Below are the code and all the weights of a small trained network. Each question names an input and a class and asks about switching units off, where a switched-off unit gives its printed mean instead of its output.

import numpy as np


def w(rows, s, z=0):
    codes = np.array(rows[::2]) - 128.0
    scale = np.full(codes.shape[1], s)
    scale[-1] = z or s
    return codes * scale


def f(y):
    return np.maximum(y, 0)


def log_softmax(a):
    a = a - a.max(-1, keepdims=True)
    return a - np.log(np.exp(a).sum(-1, keepdims=True))


def net(x, mask):
    res = np.array(x, float).reshape(1, 3) / 4 @ E
    y = f(res @ A[0][:, :-1].T + A[0][:, -1])
    res = res + np.where(mask, y, B[0][:, -1]) @ B[0][:, :-1]
    return log_softmax(res[-1] @ U[:, :-1].T + U[:, -1])


A, B = {}, {}
E = w([
[2,82,164],'x0',
[128,217,251],'x1',
[177,18,200],'x2',
],0.0082)
A[0] = w([
[106,78,85,60],'N1',
[146,156,153,91],'N2',
[92,172,99,41],'N3',
[177,87,156,68],'N4',
[142,76,178,71],'N5',
[166,91,77,80],'N6',
[129,142,146,190],'N7',
[193,94,156,91],'N8',
[114,147,115,232],'N9',
[120,206,89,56],'N10',
[135,168,174,88],'N11',
[146,160,158,72],'N12',
[139,147,175,121],'N13',
[100,81,61,79],'N14',
[153,98,153,71],'N15',
[114,113,135,254],'N16',
[94,146,180,92],'N17',
[135,146,149,83],'N18',
[33,81,139,110],'N19',
[250,157,116,20],'N20',
[140,93,157,66],'N21',
],0.02,0.0083)
B[0] = w([
[148,170,77,201],'N1',
[153,147,84,173],'N2',
[66,111,86,168],'N3',
[83,102,103,190],'N4',
[78,116,111,205],'N5',
[156,156,101,210],'N6',
[155,108,129,198],'N7',
[89,109,112,209],'N8',
[130,80,183,220],'N9',
[63,74,123,206],'N10',
[151,107,65,206],'N11',
[139,143,101,175],'N12',
[153,125,84,206],'N13',
[157,141,94,233],'N14',
[90,112,105,165],'N15',
[142,123,197,243],'N16',
[169,208,65,202],'N17',
[139,150,92,153],'N18',
[135,216,156,254],'N19',
[115,254,197,247],'N20',
[77,131,99,166],'N21',
],0.016,0.0091)
U = w([
[235,125,39,136],'0',
[5,89,116,130],'1',
[151,168,195,135],'2',
[234,68,249,255],'3',
[195,10,133,53],'4',
[181,4,129,63],'5',
],0.014,0.0094)

Each question gives the input, the list of numbers given to net, and the class t.
The units are the neurons (one row each of A and B). Each row of codes is followed by its name. A weight is (code - 128) times the scale printed after its matrix; where a second scale follows, it is the last column's (A, B and U).
mask holds one flag per neuron, in row order. A switched-off neuron (its flag False) gives its mean, the last column of its row in B, instead of its output. The means were averaged over made-up inputs and are rounded, as every weight is.
A unit's drop is (log p(t) with every unit on - log p(t) with that unit switched off) / (log p(t) with every unit on - log p(t) with every unit switched off).
The circuit of an input: a set's keep is (log p(t) with only the set's units on - log p(t) with every unit switched off) / (log p(t) with every unit on - log p(t) with every unit switched off). Starting from the 12 units with the biggest drops (on a tie, the unit counted first), units are removed one at a time, each time the one whose removal leaves the highest keep (on an exact tie, the one counted first), for as long as the keep stays at least 0.8.
units of the circuit, in order: the units of the circuit, biggest drop first
k most important neurons: the k neurons with the biggest drops, biggest first
drop of u: that unit's drop, to one decimal
input [-2,-5,-6], class 1: units of the circuit, in order => [N10]
input [-1,8,8], class 0: 2 most important neurons => [N17 N13]
input [-5,6,3], class 0: 2 most important neurons => [N11 N13]
input [-4,-2,-5], class 1: 2 most important neurons => [N10 N19]
input [1,-1,3], class 3: 2 most important neurons => [N10 N3]
input [7,-8,-2], class 0: 2 most important neurons => [N14 N1]
input [8,-8,5], class 0: 2 most important neurons => [N1 N14]
input [-6,3,6], class 1: 3 most important neurons => [N8 N4 N19]
input [-4,1,-4], class 1: 4 most important neurons => [N10 N19 N16 N17]
input [-6,-1,5], class 2: 2 most important neurons => [N20 N10]
input [5,-8,2], class 0: 2 most important neurons => [N14 N1]
input [4,5,-3], class 0: 2 most important neurons => [N20 N17]
input [7,-3,1], class 2: drop of N19 => 0.2
input [6,-4,2], class 2: units of the circuit, in order => [N19]
input [-2,4,1], class 0: drop of N16 => 0.1
input [2,-1,0], class 3: drop of N20 => 0.1
